Below is a small trained network, with its code and all its weights. Each question gives an input and a class and asks what happens when units are switched off, that is, made to give their printed mean instead of their output.

import numpy as np


def w(rows, s, z=0):
    codes = np.array(rows[::2]) - 128.0
    scale = np.full(codes.shape[1], s)
    scale[-1] = z or s
    return codes * scale


def f(y):
    return y / 2 * (1 + np.tanh(0.7978845608 * (y + 0.044715 * y**3)))


def log_softmax(a):
    a = a - a.max(-1, keepdims=True)
    return a - np.log(np.exp(a).sum(-1, keepdims=True))


def net(x, mask):
    res = np.array(x, float).reshape(1, 3) / 4 @ E
    y = f(res @ A[0][:, :-1].T + A[0][:, -1])
    res = res + np.where(mask, y, B[0][:, -1]) @ B[0][:, :-1]
    return log_softmax(res[-1] @ U[:, :-1].T + U[:, -1])


A, B = {}, {}
E = w([
[111,38,142,42,161],'x0',
[77,68,53,137,200],'x1',
[107,139,172,113,245],'x2',
],0.013)
A[0] = w([
[100,159,159,83,170,193],'N0',
[142,163,188,141,95,227],'N1',
[152,117,162,122,196,154],'N2',
[121,104,93,153,177,244],'N3',
[144,189,181,110,124,228],'N4',
[149,87,170,142,48,226],'N5',
[111,97,60,68,83,126],'N6',
[126,150,120,95,194,203],'N7',
[94,81,19,154,86,236],'N8',
[156,167,162,177,118,143],'N9',
[62,125,88,189,154,122],'N10',
[164,169,109,163,84,216],'N11',
[109,107,52,154,93,254],'N12',
[95,157,51,190,166,182],'N13',
[96,141,141,113,254,202],'N14',
[123,112,149,127,157,91],'N15',
[74,90,205,81,134,178],'N16',
[115,154,137,118,189,138],'N17',
],0.017,0.005)
B[0] = w([
[132,102,41,192,190,187],'N0',
[120,166,79,208,38,201],'N1',
[91,116,79,144,168,190],'N2',
[56,152,151,138,178,196],'N3',
[114,126,75,208,94,197],'N4',
[159,104,41,115,2,203],'N5',
[168,109,124,42,125,186],'N6',
[73,87,113,166,218,193],'N7',
[126,138,156,23,112,222],'N8',
[118,188,120,143,122,185],'N9',
[88,180,195,94,187,182],'N10',
[114,210,151,109,71,204],'N11',
[122,181,163,15,95,199],'N12',
[69,138,209,103,159,198],'N13',
[81,119,122,172,209,254],'N14',
[116,145,114,159,127,150],'N15',
[218,66,33,177,124,195],'N16',
[117,100,132,173,183,181],'N17',
],0.012,0.019)
U = w([
[244,42,92,178,94,108],'0',
[129,161,221,194,222,4],'1',
[53,188,89,173,60,75],'2',
[37,140,195,55,195,120],'3',
[154,87,93,10,104,225],'4',
[36,79,76,215,248,221],'5',
],0.011,0.0034)

Each question gives the input, the list of numbers given to net, and the class t.
The units are the neurons (one row each of A and B). Each row of codes is followed by its name. A weight is (code - 128) times the scale printed after its matrix; where a second scale follows, it is the last column's (A, B and U).
mask holds one flag per neuron, in row order. A switched-off neuron (its flag False) gives its mean, the last column of its row in B, instead of its output. The means were averaged over made-up inputs and are rounded, as every weight is.
A unit's drop is (log p(t) with every unit on - log p(t) with that unit switched off) / (log p(t) with every unit on - log p(t) with every unit switched off).
unit that matters most: the unit with the biggest drop
top k neurons: the k neurons with the biggest drops, biggest first
drop when u is switched off: that unit's drop, to one decimal
input [7,-7,3], class 0: unit that matters most	N16
input [-6,7,4], class 3: top 2 neurons	(N13; N10)
input [8,-3,-4], class 0: top 3 neurons	(N16; N12; N8)
input [0,1,-1], class 3: top 3 neurons	(N16; N5; N1)
input [8,8,-4], class 3: top 2 neurons	(N3; N5)
input [2,-1,-1], class 0: top 2 neurons	(N8; N12)
input [-1,6,-8], class 4: drop when N6 is switched off	0.1
input [8,-4,-6], class 4: drop when N6 is switched off	0.7
input [8,5,-2], class 4: drop when N8 is switched off	0.5
input [8,-5,-6], class 0: drop when N8 is switched off	0.2
input [-6,2,-7], class 4: top 2 neurons	(N8; N12)
